Here is a tiny trained network, its code and every weight. The questions are about switching its units off for an input and a class, where a switched-off unit gives its printed mean instead of its output.

import numpy as np


def w(rows, s, z=0):
    codes = np.array(rows[::2]) - 128.0
    scale = np.full(codes.shape[1], s)
    scale[-1] = z or s
    return codes * scale


def norm(h):
    return h / np.sqrt((h * h).mean(-1, keepdims=True) + 1e-5)


def f(y):
    return y / 2 * (1 + np.tanh(0.7978845608 * (y + 0.044715 * y**3)))


def log_softmax(a):
    a = a - a.max(-1, keepdims=True)
    return a - np.log(np.exp(a).sum(-1, keepdims=True))


def net(x, mask):
    res = np.array(x, float).reshape(1, 3) / 4 @ E
    u = 0
    for l in range(4):
        y = f(norm(res) @ A[l][:, :-1].T + A[l][:, -1])
        res = res + np.where(mask[u : u + 7], y, B[l][:, -1]) @ B[l][:, :-1]
        u += 7
    return log_softmax(norm(res)[-1] @ U[:, :-1].T + U[:, -1])


A, B = {}, {}
E = w([
[148,198,6,104,144,54],'x0',
[38,48,65,148,73,253],'x1',
[254,77,181,85,90,247],'x2',
],0.0046)
A[0] = w([
[198,254,136,91,165,115,180],'0.n0',
[247,135,145,84,128,118,202],'0.n1',
[140,196,33,138,157,94,228],'0.n2',
[83,88,59,78,190,164,132],'0.n3',
[72,42,49,189,91,98,19],'0.n4',
[122,21,217,153,124,193,187],'0.n5',
[44,73,209,208,154,71,253],'0.n6',
],0.0092,0.0041)
B[0] = w([
[146,63,118,146,173,185,218],'0.n0',
[191,97,142,2,144,150,212],'0.n1',
[150,104,187,167,152,157,232],'0.n2',
[89,97,49,128,63,47,161],'0.n3',
[106,147,66,89,46,109,167],'0.n4',
[143,207,190,110,96,104,254],'0.n5',
[101,219,165,134,161,155,236],'0.n6',
],0.01,0.0082)
A[1] = w([
[85,128,194,176,138,80,34],'1.n0',
[149,71,104,171,95,109,215],'1.n1',
[66,74,112,89,26,84,224],'1.n2',
[218,65,109,54,126,131,182],'1.n3',
[115,60,131,201,137,119,189],'1.n4',
[34,171,11,105,13,128,3],'1.n5',
[143,110,140,114,75,161,118],'1.n6',
],0.012,0.0036)
B[1] = w([
[115,125,128,69,213,197,158],'1.n0',
[190,190,48,128,88,103,146],'1.n1',
[210,200,65,31,71,162,209],'1.n2',
[76,49,123,214,79,56,251],'1.n3',
[153,234,62,153,94,164,160],'1.n4',
[203,201,63,37,5,255,254],'1.n5',
[94,190,89,136,171,118,161],'1.n6',
],0.0096,0.0075)
A[2] = w([
[70,160,143,142,66,84,92],'2.n0',
[193,134,118,140,129,99,146],'2.n1',
[108,77,155,139,225,108,190],'2.n2',
[125,165,150,148,175,249,148],'2.n3',
[72,165,139,96,163,116,62],'2.n4',
[136,93,141,87,85,126,1],'2.n5',
[54,175,60,126,184,165,158],'2.n6',
],0.014,0.0062)
B[2] = w([
[117,98,197,96,122,168,144],'2.n0',
[61,110,138,173,122,151,156],'2.n1',
[187,57,29,143,57,88,223],'2.n2',
[140,139,122,96,168,5,254],'2.n3',
[164,74,162,129,91,140,147],'2.n4',
[30,117,116,127,169,166,134],'2.n5',
[193,60,37,156,151,120,193],'2.n6',
],0.014,0.009)
A[3] = w([
[168,45,111,155,113,128,50],'3.n0',
[103,131,213,136,93,219,124],'3.n1',
[151,149,169,152,136,94,170],'3.n2',
[169,160,80,108,142,129,137],'3.n3',
[117,131,197,175,125,132,46],'3.n4',
[118,137,74,247,124,146,126],'3.n5',
[104,197,173,93,129,147,1],'3.n6',
],0.016,0.0066)
B[3] = w([
[175,146,250,228,118,255,255],'3.n0',
[49,61,37,109,142,103,188],'3.n1',
[69,189,132,148,124,164,200],'3.n2',
[113,26,80,120,78,168,235],'3.n3',
[149,133,25,137,93,93,145],'3.n4',
[13,219,180,92,170,152,184],'3.n5',
[228,66,123,196,177,145,184],'3.n6',
],0.0099,0.007)
U = w([
[49,31,135,58,84,105,217],'0',
[197,7,223,221,107,226,162],'1',
[103,191,16,154,188,178,1],'2',
[224,62,33,177,241,30,71],'3',
[205,178,40,35,10,201,211],'4',
[142,219,211,34,192,51,204],'5',
[55,194,154,214,184,185,89],'6',
],0.019,0.0067)

Each question gives the input, the list of numbers given to net, and the class t.
The units are the neurons (one row each of A and B). Each row of codes is followed by its name. A weight is (code - 128) times the scale printed after its matrix; where a second scale follows, it is the last column's (A, B and U).
mask holds one flag per neuron, layer by layer. A switched-off neuron (its flag False) gives its mean, the last column of its row in B, instead of its output. The means were averaged over made-up inputs and are rounded, as every weight is.
A unit's drop is (log p(t) with every unit on - log p(t) with that unit switched off) / (log p(t) with every unit on - log p(t) with every unit switched off).
unit that matters most: the unit with the biggest drop
k most important neurons: the k neurons with the biggest drops, biggest first
k most important neurons of layer l: the k neurons of layer l with the biggest drops, biggest first
drop of u: that unit's drop, to one decimal
input [4,3,5], class 1: 3 most important neurons	(1.n3; 0.n4; 2.n3)
input [-6,-8,3], class 1: most important neuron	(1.n5)
input [-5,-1,6], class 0: 2 most important neurons of layer 3	(3.n1; 3.n0)
input [-7,-1,-8], class 3: 3 most important neurons	(2.n6; 2.n3; 1.n5)
input [0,7,8], class 0: 4 most important neurons	(0.n6; 0.n4; 1.n5; 3.n1)
input [-8,-5,6], class 0: 3 most important neurons of layer 0	(0.n5; 0.n1; 0.n6)
input [-6,-3,4], class 0: 2 most important neurons	(0.n1; 0.n5)
input [-8,-6,-5], class 3: 3 most important neurons	(1.n5; 1.n0; 2.n6)
input [5,4,8], class 1: 2 most important neurons	(1.n3; 0.n6)
input [-8,-8,1], class 5: 2 most important neurons of layer 0	(0.n6; 0.n5)
input [-5,1,7], class 0: 3 most important neurons	(0.n6; 0.n5; 3.n1)
input [-1,0,-8], class 3: 2 most important neurons	(1.n0; 2.n3)
input [1,6,7], class 0: 2 most important neurons of layer 1	(1.n5; 1.n3)
input [-6,-4,7], class 0: unit that matters most	0.n5
input [6,1,1], class 6: 2 most important neurons	(3.n5; 1.n4)
input [-5,3,6], class 5: 2 most important neurons of layer 1	(1.n3; 1.n6)
input [-3,-8,-3], class 3: 3 most important neurons	(0.n6; 2.n3; 0.n3)
input [0,0,7], class 0: 3 most important neurons of layer 2	(2.n6; 2.n2; 2.n5)
input [0,1,7], class 0: 2 most important neurons of layer 0	(0.n5; 0.n0)
input [-1,-7,-5], class 3: unit that matters most	2.n3
input [-2,-7,-6], class 3: drop of 2.n3	0.6
